In the rows, zero is written as 128.
Each row is followed by its class.
[125 147 122 130 115  79 141 122 131 145 117 116 139 120 146 126 143 129
 130 154 142 109 135 132 104 165 133 122 156 129 139 129 129 141 157 118
 122 122 136 107 138 146 108 124 135 128]  Q
[159 121 133 128 149 122 120 149 153 112 130 144 124 157 108 151 126 123
 111 111 121 137 117 109 127 122 125 130 112 122 125 127 124 134 133 128
 139 112 135 140  88 126 149 124 123 143]  M
[138 131 157  95 157  89 118 171 181  78 126 150 114 167  83 173 118  96
 125  97 107 157  97 116  88 128 157  96 108  98 132 149 130 115 118 155
 150  89 148 147  33 132 172 113 145 162]  N
[149 140 141 118 150 155 118 175 138  99 113 136 129 158 115 157 113 136
 120 105 112 149  93 124 109 125 149 110  95 126 143 137 137  95  97 168
 149 119 144 136 106 121 142 129 121 149]  P
[159  99 129 135 148 118 126 111 135 105 139 119 125 140 106 144 141 125
  95 114 103 131 154 128 124 108 114 131 118 140 110 110 116 152 163 113
 147 135 120 159  96 122 149 129 118 126]  E
[117 148 135 136 102 195 122 144  86 142 106 123 156 113 160 120 121 160
 133 152 124 122 115 150 165 104 120 118 119 143 126 135 136 114 112 168
 124 155 113 107 207 100 105 141 112 135]  E
[123 132 129 135 134  99 136 127 116 143 121 125 136 132 139 134 139 110
 126 134 134 123 118 140 107 173 126 116 147 122 127 124 116 143 148 123
 157 135 144 126 127 134 132 136 126 111]  U
[142 127 121 142 138 106 121 143 138 127 121 134 121 148 140 139 123 116
 123 123 127 108 130 134 125 136 108 129 112 115 125 116 117 139 125 106
 157 138 140 135 113 124 129 140 113 115]  M
[121  69 101 135 130 119 134  71 112 147 153 114 106  89 125  93 145 132
  99 146 139 120 167 120 164  98 105 165 144 159 105 111  98 134 158  99
  63 146 104 142 150 145 132 140 144 123]  N
[119 150 125 116 126  34 135  97 150 132 127 139 110 138 123 130 149 100
 149 141 148 116 127 122  88 192 140 123 161  99 134 134 125 152 164  94
 143  97 150 129  73 148 136 109 146 109]  H
[135 144 146 125 115 186 130 155  98 126  93 127 170 113 111 120 135 177
 108 170 111 147  89 119 153 131 136 101 138 143 124 136 121 134 151 205
  75 147 112  97 183 121 113 138 129 198]  N
[135 146 117 128 119  92 144  97 129 136 123 116 145 115 115 115 157 126
 124 152 133 115 152 124 118 158 124 128 160 117 127 120 122 163 165 123
 115 126 130 118 130 141 110 140 128 136]  S
[ 99 114 136 108 136  82 120 120 158 123 142 144  93 132 117 132 134 101
 146 118 144 136 121 123 128 125 145 120 127 107 130 149 128 100 111 129
 119  99 134 139  77 145 148 116 156 119]  N
[121 131 143 110 124 141 129 144 118 126 118 127 126 126 138 128 130 138
 136 126 129 142 114 118 132 130 143 134 133 121 133 144 140 108 100 129
 117 115 123 116 141 130 113 128 135 136]  X
[101 134 124 117 109 183 127 132  98 148 124 127 128 115 146 105 123 160
 149 140 158 133 110 120 156 113 143 132 128 143 145 154 138  70  83 166
  89 124 117 105 185 126 118 139 139 133]  P
[121 126 136 109 123 187 116 143 130 126 128 143 117 128 129 125 109 142
 136 107 137 148  98 112 148  85 144 129 108 129 142 145 144  90  88 141
 116 112 130 122 136 126 137 112 151 129]  H
[171 109 138 130 140 155 125 120 127 103 128 119 147 135  95 141 140 150
  85 127  93 146 139 115 129 104 120 125 126 150 111 116 118 156 165 146
 124 136 113 145 124 120 147 129 117 160]  E
[145 118 120 137 140  80 136 115 121 130 123 115 113 120 145 130 136 111
 118 128 126 112 152 140 122 163 117 156 126 126 112 108 120 157 139  75
 144 146 132 138 123 130 106 145 115  98]  X
[139 150 137 123 120 127 134 152 138 128 108 119 147 132 136 139 126 137
 122 140 128 128 117 131 111 143 143 112 135 133 140 136 140 125 136 142
 123 120 138 105 144 133 116 119 132 145]  Q
[104 117 126 122 133  68 134 110 144 146 144 133 105 133 141 133 143  93
 148 119 155 124 134 134 105 159 128 128 153 113 132 134 119 121 128  97
 153 108 143 133  99 144 143 123 144  87]  U
[149 105 139 109 120 168 130  97 126 116 144 124 143 127  82 121 161 163
 100 138 118 162 136  89 157  97 134 129 160 151 120 141 127 130 162 168
  76 109  96 130 124 133 148 108 143 172]  E
[132 117 129 125 126 175 128 126 120 129 136 121 138 111 105 111 134 157
 100 134 120 148 125 110 143 109 120 127 132 154 120 124 124 125 143 138
  88 122 117 131 142 128 136 134 133 153]  L
[122  98 113 132 128 116 134 106 115 141 138 117  99 107 158 109 132 121
 134 118 147 114 160 133 149 123 115 166 125 134 117 118 126 126 106  69
 121 138 119 131 147 134 105 144 129  86]  X
[114 147 122 138 108 127 137 130  85 155 103 118 138 104 172 109 130 141
 148 157 145 108 131 148 143 165 124 143 139 125 122 130 132 141 120 119
 121 150 121  95 194 119  79 151 114 116]  X
[123 143 129 123 115 106 130 124 120 141 115 133 150 132 122 115 146 152
 135 161 151 121 114 106 129 156 126 120 162 121 130 146 124 138 155 147
 101 113 121 105 141 132 124 129 136 157]  M
[101 128 140 108 118 152 129 137 125 143 130 138 129 131 135 126 131 130
 147 121 152 149 102 120 129 125 145 114 149 122 140 156 137  89  99 150
 123 106 130 110 140 131 143 118 151 125]  U
[142 137 127 132 147  55 139 119 149 120 118 125 116 145 127 145 134 100
 130 129 121 114 162 137  91 175 139 126 137 106 123 123 133 159 150 114
 160 105 148 136  81 136 116 141 121 121]  J
[145 100 136 117 136 130 125  98 141 113 148 124 122 133 101 133 149 134
 105 120 116 146 147 106 135  98 128 135 139 145 117 131 123 130 148 131
 113 111 111 149 103 132 158 116 137 141]  E
[125 140 137 119 116 141 134 139 108 131 109 121 134 119 144 121 137 146
 135 144 133 134 120 129 139 151 136 134 142 124 129 137 134 127 116 132
 112 130 120 106 156 126 100 133 126 138]  X
[141  97 131 132 143 166 123 138 117 117 127 124 131 114 110 124 127 142
  93 128 111 139 123 128 154  92 118 132 101 148 115 115 115 128 139 143
  98 147 119 139 137 128 131 142 129 150]  N
[127 135 135 122 128 121 123 148 149 129 123 124 120 134 146 142 114 119
 132 118 132 125 121 137 112 122 145 118 117 128 142 137 146 104 113 123
 144 118 140 121 126 135 126 117 136 120]  Q
[150 122 117 138 126 131 146 105 105 140 117 108 142 109 125 111 150 150
 103 157 118 118 170 125 136 145 123 145 158 143 117 111 121 162 167 137
  93 131 118 117 161 133  97 153 122 149]  J
[103 139 123 122 129  11 125 122 171 136 136 147  88 156 147 138 138  82
 172 126 165  98 127 128  94 184 129 118 142  85 136 144 125 127 123  86
 169  86 152 139  57 146 143 122 135  88]  M
[100 171 144 124 103 149 138 155  93 156  92 133 170 120 153 121 138 151
 153 163 152 131  83 139 121 174 140  97 162 122 140 151 137 122 131 182
 129 129 134  82 188 119 110 133 131 147]  U
[109 133 115 142 117 104 138 106 112 151 128 115 132 105 138 104 139 128
 125 155 138 107 143 139 121 163 105 124 147 131 118 115 115 147 156 103
 122 136 132 129 145 133 113 146 123 113]  L
[153 131 127 148 138 161 118 151 114 125 104 123 136 124 151 135 101 133
 107 120 111 114 112 149 123 116 113 128  81 135 124 100 124 148 125 108
 161 163 142 134 153 114 115 146 106 111]  H
[143  97  98 155 137  74 137  98 145 149 141 109 100 111 167 125 127  95
 114 121 137  89 180 146 124 126 105 161 117 144 123  93 117 146 141  47
 148 153 138 142 130 146 112 136 119  67]  Q
[139 154 130 119 117  62 142  96 131 134 112 123 145 126 108 120 163 135
 125 168 136 124 128 107  91 197 134 118 178 117 127 125 117 179 203 120
 111 112 136 115 108 144 125 115 143 149]  H
[142  97 120 123 145  73 133  97 139 119 142 118 100 127 128 130 148 108
 121 114 131 127 157 120 115 149 122 153 141 124 115 118 120 147 143  69
 129 120 126 148  87 144 126 126 134 109]  X
[128 143 122 131 109 154 133 120  92 148 107 122 147 102 143 104 129 155
 123 156 139 117 107 125 139 140 122 134 141 139 132 123 122 139 143 133
 102 141 128 106 178 130 111 133 133 134]  H
[107 143 138 118 118  92 128 114 131 128 128 131 125 135 131 133 142 124
 151 137 140 124 129 134 118 146 135 109 148 111 129 151 135 125 137 141
 143 108 124 127 112 126 138 119 136 124]  E
[115 140 132 106 144  25 125 117 184 117 137 142  89 159 121 159 136  74
 153 106 141 124 129 116  73 180 144 108 142  80 146 142 128 140 141  80
 173  81 165 157  17 146 151  96 152  99]  H
[143 142 130 117 140  76 132 118 153 107 129 121 130 144  99 140 146 104
 114 123 114 128 133 124  93 151 136 114 144 107 132 122 126 147 152 119
 147 109 147 141  71 145 137 129 131 136]  S
[178 111 125 149 151 147 134 131 120 122 111 110 142 124 125 140 126 138
  83 125  94 121 164 132 122 119 121 142 115 144 113  98 122 166 153 131
 129 141 131 136 143 121 110 158 104 142]  J
[141 107 133 124 136 206 123 158 117 124 132 136 133 132 124 137 116 142
 111  98 118 159 103 123 153  84 129 130 110 147 129 127 132  99  99 146
 129 137 125 125 150 120 142 129 131 134]  U
[104 155 120 148 123 100 129 141 112 146 114 123 129 117 162 122 115 107
 134 141 132  99 122 163 109 169 106 113 119 118 123 115 122 135 126 103
 167 142 156 131 136 123 113 154 110  93]  L
[ 96 132 131 136 123 206 109 169 105 136 124 129 118 117 163 122  76 129
 136 108 130 124  98 162 150  86 118 112  76 131 131 133 143  74  60 133
 154 144 141 130 164 106 124 147 118  98]  L
[101 113 119 134 126 163 121 135 125 139 146 132 103 111 147 114 107 117
 134 105 137 126 128 142 149  94 115 136  98 135 128 125 132  92  85 101
 134 126 134 142 134 125 133 139 129  91]  L
[121 142 133 124 121 142 129 135 121 129 127 126 137 125 109 123 139 141
 115 141 116 138 115 124 124 144 124 111 144 131 128 126 122 128 147 139
 112 120 130 127 125 129 128 128 130 148]  L
[143 112 124 125 133 215 122 132 119 119 138 118 131 116 115 115 117 147
 100 110 115 142 131 126 169  55 122 142 100 148 126 120 137 102  98 136
 105 142 115 132 158 125 118 142 127 138]  S
[140 129 133 123 133 106 124 134 145 126 122 136 130 149 116 140 133 129
 123 127 134 125 119 109 116 137 126 123 134 117 131 136 119 134 135 133
 126 105 131 126 104 132 140 127 128 142]  M
[134  75  94 123 111 119 157  59 100 148 147  95 123  82 130  78 173 162
 105 154 145 124 196  86 163 117 109 192 186 171 114 114 100 165 172  87
  39 130  86 117 173 143 111 142 142 132]  X
[104 114 130 121 129 124 122 122 130 134 134 137 112 118 129 119 127 121
 135 135 141 130 125 129 151 114 132 130 123 127 123 141 126 105 115 132
 103 125 123 128 128 133 129 134 143 127]  N
[147  83 128 126 155 148 116 135 133 112 146 124  93 130 134 138 112 112
 106  80 114 142 142 124 137  83 125 162  89 134 120 118 129 109  85  81
 143 131 128 152 103 133 136 138 126  99]  X
[140  90 124 134 157  67 119 119 149 115 145 118  84 132 147 141 124  73
 125  85 125 113 165 145 107 123 116 164  94 117 116 106 125 132 106  36
 180 132 146 161  74 137 133 145 120  61]  X
[118 114 129 119 140 168 118 143 131 121 139 136 106 135 134 126 114 138
 139 100 146 141 113 123 139  92 143 133  94 135 141 144 143  69  74 139
 125 116 127 137 129 128 136 130 138 122]  P
[143 130 120 147 137 114 135 126 116 133 109 114 126 122 150 128 122 123
 117 139 120 106 159 155 126 150 125 136 122 127 117 111 133 151 137 116
 144 142 137 131 143 123  99 156 108 118]  J
[113 125 139 109 139  90 129 133 152 125 137 140 111 150 123 148 140  99
 141 104 141 145 113 124  96 147 141 110 146 108 137 144 130 110 123 121
 156  98 148 136  76 139 156 108 151 112]  U
[138 113  98 149 122  62 155  67 108 157 127  99 123  97 144 105 157 118
 110 156 135  83 200 140 117 173 104 156 171 131 110  97 104 180 175  79
 109 135 128 130 149 144  91 162 118 101]  J
[116 149 140 127 139 123 118 162 142 117 123 138 120 143 130 149 107 102
 130 109 117 131 102 144  99 144 131  99 105 108 132 132 135 112 104 122
 175 115 158 142  88 124 145 132 120 118]  L
[110 109 114 126 114 154 134 100 112 147 147 118 125  98 119  98 142 148
 115 139 139 133 142 111 149 112 111 137 148 150 123 125 118 117 138 114
  81 119 115 130 150 137 129 136 142 129]  L
[126 142 133 116 120 114 133 143 147 133 123 126 127 135 134 136 130 125
 131 130 133 131 126 125 115 135 146 119 138 127 145 141 143 112 127 131
 125 108 139 111 123 142 125 112 145 132]  Q
[129 135 140 137 131 189 119 162 111 132 101 124 137 123 159 132  94 143
 127 120 120 126 125 150 141 101 142 127  93 132 132 134 150 108  81 158
 136 129 134 114 176 108 101 158 112 129]  J
[130 147 136 138 126 104 128 131 127 124 115 128 132 135 148 141 129 117
 136 136 120 111 133 152 123 147 120 116 119 120 121 125 128 149 134 128
 172 141 133 133 131 112 127 134 109 114]  E
[140 137 125 131 125  85 140 125 137 135 119 111 140 124 134 132 144 129
 113 147 129 116 136 129 103 160 133 122 150 135 136 121 126 149 169 117
 124 127 136 119 125 143 119 119 133 135]  Q
[135 123 133 130 138 146 129 137 126 126 121 127 119 136 134 135 119 129
 117 120 119 131 144 135 132 117 142 132 122 124 128 129 141 118 112 139
 129 113 133 129 128 124 117 142 123 130]  J
[110 145 126 135 122 135 131 135 114 146 107 128 124 121 173 124 107 122
 152 137 139 109 142 156 135 136 140 132 119 118 132 139 148 115  94 140
 140 122 139 110 166 117  93 152 119 111]  J
[103 103 134 133 150 132 108 147 155 110 159 132  88 135 134 137  97  79
 128  67 118 128 128 155 124  85 113 124  63 118 127 117 137  86  68  56
 190 120 156 172  77 128 157 138 128  64]  L
[115 128 125 135 133  93 131 114 128 144 121 121 113 119 154 123 119 111
 142 130 143 106 159 146 118 144 136 139 128 116 126 133 139 129 116 112
 139 112 139 127 132 131 106 150 126 102]  J
[ 94 111 132 108 126 123 130 114 130 146 147 136 111 129 132 119 136 117
 147 114 160 144 117 116 128 121 141 124 151 123 135 154 134  87 107 122
 121 103 129 124 117 140 148 110 163 108]  U
[145 116 131 114 138 140 124 123 138 116 132 133 118 135 106 130 128 131
 108 118 122 146 116 105 120 115 134 136 129 131 132 127 127 125 141 119
 117 107 137 139  95 139 152 111 146 138]  H
[138 114 119 137 155 123 118 144 134 119 131 128  95 144 143 143 109 106
 126  98 125 113 132 149 114 119 122 138  82 130 134 113 127 100  90 107
 172 137 148 156 110 128 132 147 111  91]  P
[118 147 118 136 137  18 130 130 176 131 126 132  81 138 175 155 120  63
 160 106 146  89 143 168  84 172 135 129 117  97 146 118 139 122 112  61
 201 126 167 143  71 146 128 122 121  57]  Q
[153 120 109 157 141  76 133 132 145 137 121 109 116 123 167 145 121  98
 111 124 120  89 160 163 104 147 108 134 102 132 125  90 119 155 145  68
 174 158 151 141 128 137 104 141 105  79]  Q
[126 115 131 124 124 139 124 102 120 131 141 124 126 120 126 121 138 138
 124 134 132 131 145 125 143 105 126 134 133 142 116 138 130 122 138 135
 118 126 109 137 138 123 138 129 132 128]  E
[117 156 142 130 122  98 127 136 126 125 114 129 137 138 140 142 134 121
 140 141 122 117 122 148 113 155 130 106 131 112 127 135 130 138 136 139
 165 130 133 129 124 118 122 129 117 124]  E
[122 111 116 120 139  49 129  80 154 133 149 128  88 130 122 119 146  99
 135 121 153 118 148 117 104 154 126 140 145 114 123 126 124 142 159  67
 133 104 138 151  67 154 145 108 154  92]  H
[135 105 118 138 132 126 128 112 108 139 128 113 116 106 156 115 128 127
 123 126 134 115 154 136 140 127 113 163 122 136 116 115 123 138 114  83
 123 146 119 127 158 129 103 151 117 101]  X
[ 84 128 109 132 100 103 139  79  91 160 133 112 129  98 166  91 148 134
 157 167 164  96 161 143 155 145 114 140 169 134 117 140 123 125 145 116
 115 144 108 119 178 125 109 147 136  98]  E
[146 145 110 158 117  98 153 106  90 156  94 101 160 102 150 110 146 139
 110 179 122  92 175 151 125 188 112 143 159 131 117 103 116 191 180 125
 114 151 130 105 181 127  77 169  97 132]  J
[130 154 146 109 112 168 128 162 137 128 113 132 146 136 127 140 123 150
 130 132 128 150  97 113 126 119 163 106 139 133 152 156 152  96 117 177
 106 105 130  95 145 133 120 109 145 164]  Q
[139 120 137 124 112 240 126 149  70 127  96 115 180  97 127 103 111 198
  93 164 113 151  88 136 188  78 124 125  99 176 103 127 128 103 114 204
  53 164  94  87 252 112 116 156 132 185]  N
[125 115 111 160 137 142 112 148 107 147 119 128 115 124 182 125  92 119
 136 116 145  82 124 160 153 110  94 141  77 129 121 113 122 123  92  95
 170 166 134 134 166 110 113 160 103  82]  M
[152 148 135 123 129 111 134 126 125 123 109 126 148 133 110 133 143 136
 111 148 119 133 108 112 103 170 136 117 147 124 129 122 119 163 175 135
 123 121 139 120 113 135 133 120 134 153]  H
[109 128 129 122 127 170 119 150 128 127 133 129 115 124 131 124 115 132
 124 114 125 139 111 135 143 104 120 115 108 134 130 131 137  93  99 131
 129 118 134 139 128 124 132 129 132 121]  L
[100 146 116 136 116  76 133 129 137 158 120 125 108 122 182 128 118 101
 158 135 161  92 138 159 115 154 134 127 128 115 141 134 144 111 111  92
 157 130 146 115 140 138 101 129 130  78]  Q
[124  99 114 138 109 161 131  78  94 150 143 108 131  89 139  95 143 158
 116 152 136 117 167 130 169  95 104 152 140 163 112 120 115 137 149 120
  89 150  93 128 191 124 117 141 126 121]  E
[114 126 146 112 132 144 121 151 131 117 116 137 133 128 114 131 129 139
 126 136 128 148  95 122 140 118 144 109 121 124 130 147 132 105 122 168
 100 117 124 122 122 130 137 124 142 162]  N
[119 104 138 109 125 236 122 152 107 137 140 139 128 122 125 120 116 157
 123 103 136 171  96 111 172  64 142 133 121 152 136 151 142  68  82 170
  97 121 113 114 169 123 146 118 152 143]  U
[105 160 113 157 113 110 134 147  96 154 107 119 141 104 170 114 117 123
 131 163 128  92 132 177 119 173  95 118 118 119 122 103 119 149 140 100
 162 167 145 126 170 112  97 163  95 104]  L
[165 126 139 120 143 133 127 157 153 109 122 120 136 147 110 156 127 127
  93 114 105 144 117 117 108 124 145 117 123 139 137 125 135 126 146 137
 130 119 139 131  99 137 142 113 133 152]  Q
